[ 22   9   9   2 -11  15  -7   6  -4 -11   1  22 -21  15 -38   4  -5   7
  43  17  27  -2  -1 -41 -21  -5  26  -5  15   6  35 -11   5 -26  -9  -3
  14  21  23 -17   5 -10 -12]
MH
[  5 -23  10  10   0  -4   1  23  11  17   6 -40 -46 -30  -8   1 -50   2
 -39  23   7   0   5  18 -44 -57 -14  11   7   4  26  24  11  33 -11  25
  10   5 -26   7  -6  10  11]
TM
[ -6 -17 -12  -4   7 -14  -1  24   3  17   5 -27  -5 -19  12 -10 -40  -5
 -17   1 -18  -6  -2  10 -14   2 -33   5  -6  -9 -11  35  -1  37   1  23
   2  -6 -22   1   2   0   6]
TM
[ 15 -24   2  -1   3  13 -25 -13  15  -2 -10   1   7  -5   9   3  12   0
   1   3  19   0  -2  19  10 -34  14   3   1   0  31   9   1 -16 -14   3
  -1   3   0  -5  -3   7   6]
BG
[-12 -18 -10   8  -3  -7   8  -1   6   8   2  15 -27  11  37   1 -25  -8
 -15 -14  -4  -2  11  12  -2 -28 -14  -7 -11  -8  -9  -2   2  10  -9 -24
 -19  -6   7  18   7   2  13]
NZ
[ -3 -23  -1  13  24  33   6 -22  -1  -8  -5  42  -9  -2  -7 -10  12  17
   2   3  38   5  -2   0  17   4  -3   8   7   4 -10   8   3 -11   8 -16
   9   5  12  13  16 -14  -8]
BG
[-12  -7 -10  -4   9 -17  -8  13   5  22  -4 -18 -17 -13   0   5 -58  -8
 -17   9 -50   5  15  14   0  -5 -11  10  -3   3 -14  32   1  37   4  18
   1  -5 -28   2  -4   3  16]
TM
[-16  -4  -3 -11   3 -10   6 -27   4  -1   3   8 -17  15   5  -3  14  10
 -26  -3   4  11   0   5  -5   7  -3 -19 -12   8 -14 -20   2  -9   9 -19
  -7   0  24   6  -1 -19  -3]
BG
[-23  10   1  -9   7 -12   9  22   5  10   4 -29 -10 -19   2  -1 -32   0
 -37 -14 -82  -1   4  11  -7   5  -6   0  -7   7 -17  31  12  27  -5  18
  10  -7 -18   0  -6   5   4]
TM
[ 16 -18 -16   7  -1   5   2 -30 -12  -5   3  29  18  -5   8   4  22  15
  11   6  27  -5  -9  12  17 -17   4   7   2   4  13  12   9 -15 -19 -18
  -2   2  -2  -9  -7  -6   9]
BG
[-28 -23   5  -1   0 -16  11 -11   5  11   5  -2  -9  -9  -9  -2 -33  -6
 -19  11 -25  -3   7   7   8   7  -8   3  -1 -18 -19  19  12  30  14  25
  -3   0 -19   8  -2   5  12]
TM
[  2 -16   8  10  15   5 -10 -45   2  -7   0  40  45   3  39   1  23  -2
  23  12  17   2 -17   4  42 -14   6  -5   4  -4  -8  12  -6 -14  -5 -11
   1  -9  18  -8   3 -13  -2]
BG
[ 17  20   6  -2  -4   7  -5  -8   6 -26   3  41 -14  25 -19 -10   2   3
  23  27  24  15  -1 -32  -7 -11  21  -2   9  -1  30 -43   0 -24  -9  -8
  -7  10  16 -13  17  10 -10]
MH
[ -6  -9   9  14   7   5   4 -33  -6   0   0  13  -8  -6   4   0 -15   3
  -1   9   9 -13   6   7  -1 -30  -9   3  -6   4 -12  21   1  -1   6  18
   3  -7   7   7   4   2   0]
NZ
[  8 -21  -5  24   6  -5  -4  30   7  11  13 -31 -23  -7  40   9 -38  -7
 -40  26  -4  -9  -4  -2 -23 -61 -12  12 -27  -1  40  23   5  14 -26  14
  12  12 -18  -3   3  18  13]
TM
[ -5  -9  -6   9   0  10  -2 -14 -11   0  30  -4  -2 -11   8 -18   5  11
  -4  -7   0  -1   0  10   1 -14 -10   4  -2   2  -6  23  -1 -16  -4   5
  -1   6   4  -8   0   0   8]
NZ
[-20 -12  -1  12  -1  -2  -1 -35  -9   2   6  27 -20  -1  23  -1 -24   9
 -18   2 -10  -4   0   4  -9 -20  -7   8   3  -3 -24  21  -1  11  -1 -21
   3   2  18  -2   6  -3  -3]
NZ
[  6 -23   9   5   5   2  -4 -28 -23  11  -1  10   8 -21 -11  -6  -2  -6
  25  18   1  -2  -4  13  12  -4   7  -7   2  -3 -27  29  -6  -8  -3   0
   2   2   2 -10  -1  -3   1]
NZ
[-21  -6  -2  16  -1  -4   0 -16  -7  -2   3  12 -19   6  28  23 -19   3
  -5 -11  10  -6   3   2  -5 -15  -9  28   1  -4  -5  15 -17  10  12 -11
   3   6  11   3   5 -13   9]
NZ
[-15  -7   1  -2  -1   2   6 -30   5   3  -5  24 -12   2  -6  -6  -1   8
  -9 -21   9   5   3   6  19  34  -7   3  -5 -14 -40  -4   9 -29  16 -22
 -13  -4   6   2  22 -23  -7]
BG
[ -2 -15   5   7   5  -1  -1 -54  -3  -8  -9  38 -17  -2 -21   0   8  13
   1   6  35   0   0   8  16   8   3  10   3  17 -14   4   4 -18   2 -22
  -8   2  17  -2  11 -21 -11]
BG
[ 37   9   6  -6 -22  16 -17  36   5 -12   4   1 -29  20  11   1  10   2
  14   6  17  -4  -9 -13 -18 -49   9  -7   8  -7  65 -42 -12 -33 -32  26
   7  14  20  -7   4   6  -1]
MH
[ 10 -10 -11   3   3 -16   3  29  -3  13   8 -29  -1 -18  25  17 -35  -5
 -20  18 -14  -7  -3  18 -34 -45 -16   7  -8  -3  29  33  -1  19 -22  23
  11  -3  -4   3  -3   7   7]
TM
[ 13 -24  -2  11   4   8  -7 -11  -5   7 -14  -1  14 -22 -18  20  -3   0
  18   8  -4  -6  -3  14   6  -6  -7  15 -15  -7  24  24  -3  -1  -6  12
  -2   8  -1   3  -4 -13  -5]
NZ
[-26   1   9   5  13 -17  -1 -27   3   4 -21  23 -12 -11 -55   1 -63   9
  -2  18   0   0  31  -5   4  27   0   9   1   8 -36  36   7  12  23  23
  -3  21  -5  -1  -9 -16  -6]
TM
[-18  -7   3  11   3 -20   7 -26   0   3  -5  18 -21  12  34  -2 -27   1
 -25  18  -4  -3  13  14  -7 -20 -16  -1   2   3 -16  14  10   4   0 -14
   3 -24   3  -6   0  -7   6]
NZ
[ -5 -18  11   6   6   9  -6 -21   6   9   0   4  -5 -29   1   4  10  -1
   8   4  22 -31  -1  11   0 -15  -8   5  -6   2  -7  12   2  -5 -15  24
   2   9  -5  10   1  -4   0]
NZ
[ -4 -11   0 -72  -7   4  -3 -53  -9 -12  -9  48   2  13   4 -11  13   3
  11  11  32   2  -5  -4  20  -9   7   3  10  15  -1  22   0 -19   2  -7
   2 -14  13   1   9 -21  -5]
BG
[ 40   1  27   5  -6  -3 -21  16  -4   2  -8 -43 -44 -13 -46  14 -51  11
   1  57  46   0   1 -16 -60 -38   5   9   5  12  42 -23  17 -22  -6  13
  15  25  18   1  10  -4  -7]
MH
[ 19 -31  -5   4  -3  -2  -5   9   5  -1  -1 -15  13  -4  37   2  28 -12
   5  -8   0   1  -6   3  24 -20   5  -2 -15  -6  22  -5 -19  -5  -7 -18
  -5   0  -7   2   1   8   0]
BG
[  3 -11  -8  10   3   8  -5 -27   7  -8 -14  30 -10   1   1   2   9   9
   1   5  33   5  -1  16  16 -28 -17   2 -11   9  13  10  15 -17 -10 -18
   4  16  14  -5  10  -8  -4]
BG
[-11 -14   2  16   3   1   6 -32  -2  -2   0  28 -13  -6 -16  11 -25   9
 -21  10  17  -4  -5   5  -5 -15  -7   4  12  -7 -26  27  14 -22  -7   7
  -2   8   8   3  11  -7   3]
NZ
[ 12  -8  10   5   0   9  -9 -14   2 -26   6  -2   6  -5   1  -7  29   4
   4  22  22   3   0   1   9  -7  10   5   0   4  24  15   2  -1  -5 -10
   7  -5   5  -5   3  -8  -3]
BG
[ 21   5  18   4 -12  -4  -5  -3 -11 -15  10  15 -23  17 -12   8  -3  -2
  34  13  18   0  -5 -24 -57 -32  16  14  11  -3  42 -39  -1 -24 -12 -15
  -4  17  26  -7   4   4  -8]
MH
[ -8   1  -7  -2  -3   7   8 -18  11  -8  -9  37 -12  11  25  -7  33   1
 -15 -21  14 -13   0   6  26 -13   3  -7  -4  -3  -2 -10  11  -9  -7 -13
  -6  -3  16   5   6  -8  -5]
BG
[-11  -6 -15  11   4 -15   7 -23  -1  -2   1  12 -16   4  22   1 -15   4
  -8   3  -6  -7   3   2  11  -7  -8   3  -3  -3 -21   7 -10   4  -5 -16
   1   0   4   3   2  -5   4]
NZ
[ 12 -14   8  -1  -2  23 -16 -13  -3  -9  -5   1   5  -1  25   1  23  -3
  -3  13  18  -2  -5  27  18 -29 -10   0   3  -2  19  12   0  -7 -12  -5
   4   4  -2  -3   4  -1 -13]
BG
[ -1 -11   9   4   6 -17   3  35   2  16   0 -30 -13   4  46  -5 -45 -12
 -27  -1 -30  20  -2  23  10 -38 -15  11  -6 -12  38  12  -4  23 -14   4
 -16   6 -18   6  -5  25  16]
TM
[-19 -15   6   4   4 -16   0  -8   1   7  -3  -7 -30 -14 -55   9 -57   6
 -20  43   3   4   3  13   4   8 -11   9  -7  11 -19  71   4  26   8  24
   5   0 -28   5  -7  -5   4]
TM
[  4 -33   2  23  -5   5  -1 -27  -7   2   0   8   0   2  -4   0  -5 -14
   8   5   9  -6   3   8   6  -8 -11   1  -8  -5 -14  29   3  -9  -4   4
   2   3   8 -12   3  -2   9]
NZ
[ 12  16  12   0 -24   2   3 -24   8 -24 -10  42 -33  16 -71   6 -21  15
  30  26  43  10   2 -46  -7   7  29  -1  12  20  42 -30  -1 -24  -2   5
   4   7  16 -17  12  -9  -9]
MH

[-30   8 -27 -20 -10 -21 -11   3   1   0  10  11  -2   2  -6  -4  19  -5
  -6  14 -26 -18  -8 -19 -20  -3 -33 -39  19   2  20 -15   4 -39   1 -35
  14 -11 -23   6  17   0  12]
D
[  3  15  -6  10   7   4   0  43 -20 -12   2  -1  -6   2  -1  -2  -6  -5
  -3  -3  18  -1  -1   2  15   6  -5 -15 -10   2  -2  -4   4  -8  -6  10
   5   1 -20 -11   0  -1 -14]
Y
[-13  -4  18  10  42  -9 -12  31  -6   8   5   1   1  -6  21  14 -13 -37
  -5 -10  -2 -40  -2  19   3   4  -5 -38 -10  22  44 -55   3  -6   2  -8
 -17 -12 -19  -4  -8   4  -5]
Y
[ -2   3  -1   6  17  -3 -11  -9  -3   5   7  -4  14  -9   4   5   0 -17
  -8   7   0 -25  -1 -11   1  -3   6 -34  35  31 -12  -8   1 -40  17   2
  -8   0 -43 -17   6   1  15]
G
[  6  24   6 -14   2  -3  -8 -13  -1  13   8  28  12   0   7  -1  13  19
   8  -2  -6  -1   1  11 -28  -4  31 -46  -2   7  20 -32  -3   5  17 -66
  16 -18  32   5  12   2  -1]
Y
[ 13   2  -7   4  25  -3   2   7   4  -4   5  -1   6 -15   4   5  -4 -35
   1  -4  14 -16   3   4  13  -2  12  -9   3   6  -8 -26   3 -16  19   9
   2  -7  -7   0   4  -8 -23]
Y
[-10   3   1   9  37 -28  18  41   0   5   9  16 -14   5 -15   1 -11   0
  -8  -5  -9 -24   6   9  13   4  30  -1   1  10 106 -29 -10   3  -3 -59
   4 -10 -24  13   4  -3  -1]
Y
[-13  26   2   1 -21 -21  -1 -11   4   1   4   1 -14   4 -12   8   1   3
 -11   9  -7 -13  13   9 -17  -1  20 -10   3  -2  94 -13   3 -13  -8 -45
 -13 -41   4  16 -11  -1  28]
Y
[ 19   0   7  13  24  -7 -12  87   2 -30  11   9   9  14  -6  -1  15 -29
   4 -13  22 -27  -6 -11 -24 -56 -19 -24  -3  -2  -8 -15 -23  -2 -12 -54
 -22 -32 -15   3  -8  14  19]
D
[ 21  -7  22 -11  30 -14  17  49 -10 -11  15  19   0   8 -18 -18   0 -30
  16 -28  15 -38   5  38   8   1   8 -12 -25 -33  63 -86 -11 -12 -18 -99
   9  -5  23  -3   8  -7 -62]
A
[-16   6   0 -10  13 -12 -11 -26  -3  21   6  26  18   3   1  18  10 -27
   1  17 -26 -10   2  -6 -14  18   3 -47  33   4  61 -62   4 -12  11 -44
   4  18   9   7   3  -7 -14]
Y
[-18   9 -11 -15 -14 -27 -11 -47 -11  -3  21  17  21 -31  16   7  -3   1
 -38  15 -35 -90 -23 -32  14  12 -27  16  25  45  12  12   6 -53 -19 -27
 -18 -11 -71   3  14 -12 -12]
Y
[  4   2  21  -9  36  20   4 -80 -12 -30  -9  -4   1  -8 -35  -9  28  10
  19  -6   4  85   6  51 -19  -9  43  23 -46 -20 -53  21   7   3  -3  -2
  54   0 104  16   5 -13 -11]
G
[ -6   2  -9   8  19 -14 -13  51   2  -4   1  -1  -3  13 -19  -1   0  26
  -7  -3  -8 -17   0 -42  -7 -14   8 -35  24  12  -5 -12  -5   0   6 -19
 -11 -10 -42   3   1   7  27]
D
[  1  -3  -1   2 -13 -13   5  21   2  -6   0   6 -18 -10  -8   5  13 -10
  28   3   1 -51   0  20   7  15  19 -34  -1  -2 101 -15   6 -19   4 -29
 -12  -6  -5   0  -8   5   2]
Y
[ -6   8   0   6  32  -9   3  21  -4   0  15  -8  -9  11   1  10   1 -27
  -2   5  16 -46  -2   5   7  -1  15 -36 -27   8  51 -63  12 -19   6 -48
 -10  -6 -16  -5   2  -3 -18]
Y
[  8 -10  -5  11  36  -7   5  35  13   7 -13  -1  -5   6  -2 -10  -2 -40
   4  -1  10 -27   9  43  -4  -2 -22 -11 -14 -11  63 -95  -7  -2 -43 -24
  -8  25  29  -7   7  -2 -27]
A
[-23  -7   9   3 -14  14  12  19   2   9  -2  15  11  11 -15 -20   6  12
  -4 -11 -11  25   5  -1 -42  -3 -19 -15 -13 -11  17   5  -4  36  -9 -18
   6  -9  42   4 -16  12  18]
D
